[[146 143 125 132 111]
 [137 130 156 130 148]]
=>
[[146 143 125 132 111]]

[[126 130 126 126 131 129 132 127]
 [128 128 126 124 128 126 122 128]
 [106 115 140 137 123 116 120 132]
 [127 128 128 128 128 128 128 127]
 [130 125 129 124 134 131 130 123]
 [130 135 126 131 130 122 131 130]
 [128 127 129 128 128 128 128 128]
 [129 127 127 128 129 128 128 126]
 [127 121 129 126 124 131 125 126]
 [156 141 115 120 136 134 136 116]
 [126 117 130 125 122 134 122 127]]
=>
[[126 130 126 126 131 129 132 127]
 [106 115 140 137 123 116 120 132]
 [130 125 129 124 134 131 130 123]
 [128 127 129 128 128 128 128 128]
 [127 121 129 126 124 131 125 126]
 [126 117 130 125 122 134 122 127]]

[[155 102 101 102]
 [154 102 101 104]
 [102 155 154 156]
 [101 153 155 153]]
=>
[[155 102 101 102]
 [102 155 154 156]]

[[147 107 149 148 108 108 109 107 110 148 107 148]
 [107 147 107 108 149 149 150 148 148 107 148 108]
 [108 148 107 109 150 148 148 149 148 108 149 108]]
=>
[[147 107 149 148 108 108 109 107 110 148 107 148]
 [108 148 107 109 150 148 148 149 148 108 149 108]]

[[135 107 125]
 [145 102 142]
 [155 144 148]
 [126 137 137]]
=>
[[135 107 125]
 [155 144 148]]

[[123 141 138 148 107 154 114 126 118 155 139]
 [116 143 103 150 130 143 146 129 140 114 149]
 [125 109 150 150 105 103 118 119 136 149 154]
 [121 134 154 122 118 147 144 143 130 143 101]
 [130 145 147 131 152 134 126 132 135 104 155]]
=>
[[123 141 138 148 107 154 114 126 118 155 139]
 [125 109 150 150 105 103 118 119 136 149 154]
 [130 145 147 131 152 134 126 132 135 104 155]]

[[112 130]
 [150 144]]
=>
[[112 130]]

[[145 115 144 145 135 110 140 130 135 131]
 [148 120 147 146 131 111 136 128 132 134]
 [128 111 132 129 149 125 138 154 149 120]
 [129 112 132 130 146 125 139 151 147 120]
 [126 114 131 127 146 127 137 151 148 119]
 [145 116 145 145 133 110 138 130 134 132]
 [125 122 127 127 135 130 131 136 137 123]]
=>
[[145 115 144 145 135 110 140 130 135 131]
 [128 111 132 129 149 125 138 154 149 120]
 [126 114 131 127 146 127 137 151 148 119]
 [125 122 127 127 135 130 131 136 137 123]]
---
[[141 146 113 147 118 155 112]
 [133 140 122 139 115 139 105]
 [152 104 119 120 146 132 145]]
=>
[[152 104 119 120 146 132 145]
 [141 146 113 147 118 155 112]
 [133 140 122 139 115 139 105]]

[[148 130 133 129 137 139 144 138 153 135 129 135 124 146 140]
 [114 123 124 136 123 140 136 137 121 125 119 135 135 134 128]
 [117 131 135 124 142 119 132 142 115 147 117 138 139 131 142]
 [115 133 118 128 145 124 115 125 126 133 134 110 111 112 124]]
=>
[[148 130 133 129 137 139 144 138 153 135 129 135 124 146 140]
 [117 131 135 124 142 119 132 142 115 147 117 138 139 131 142]
 [115 133 118 128 145 124 115 125 126 133 134 110 111 112 124]
 [114 123 124 136 123 140 136 137 121 125 119 135 135 134 128]]

[[120 105 104 127 128 120]
 [151 140 146 134 141 136]
 [115 123 118 109 141 124]
 [134 144 126 137 134 125]
 [117 120 120 133 125 132]
 [126 107 121 130 127 133]
 [133 103 106 120 113 129]
 [146 142 137 139 155 140]]
=>
[[151 140 146 134 141 136]
 [146 142 137 139 155 140]
 [134 144 126 137 134 125]
 [133 103 106 120 113 129]
 [126 107 121 130 127 133]
 [120 105 104 127 128 120]
 [117 120 120 133 125 132]
 [115 123 118 109 141 124]]

[[133 123 148 140 139 111 136 114 111 124 116 141]
 [143 123 139 116 119 115 121 127 103 127 113 144]
 [128 128 141 114 146 132 139 132 117 135 116 143]]
=>
[[143 123 139 116 119 115 121 127 103 127 113 144]
 [133 123 148 140 139 111 136 114 111 124 116 141]
 [128 128 141 114 146 132 139 132 117 135 116 143]]

[[150 113]
 [105 135]
 [106 140]
 [108 141]
 [107 141]
 [145 131]
 [126 118]
 [104 136]
 [152 113]]
=>
[[152 113]
 [150 113]
 [145 131]
 [126 118]
 [108 141]
 [107 141]
 [106 140]
 [105 135]
 [104 136]]

[[143 143 142 143 143 142 142 143 143 143 143 143]
 [134 134 134 131 132 135 136 133 135 134 135 134]
 [137 138 137 139 140 135 136 139 137 138 138 137]
 [136 135 135 130 130 138 138 132 136 136 136 135]
 [148 148 148 140 141 152 152 144 150 148 149 148]]
=>
[[148 148 148 140 141 152 152 144 150 148 149 148]
 [143 143 142 143 143 142 142 143 143 143 143 143]
 [137 138 137 139 140 135 136 139 137 138 138 137]
 [136 135 135 130 130 138 138 132 136 136 136 135]
 [134 134 134 131 132 135 136 133 135 134 135 134]]

[[111 111 123 121 125 135 102 133 118 103 109 114 114]
 [129 111 112 132 107 121 127 139 113 131 134 108 130]
 [119 108 106 130 110 133 133 130 106 124 126 115 110]]
=>
[[129 111 112 132 107 121 127 139 113 131 134 108 130]
 [119 108 106 130 110 133 133 130 106 124 126 115 110]
 [111 111 123 121 125 135 102 133 118 103 109 114 114]]
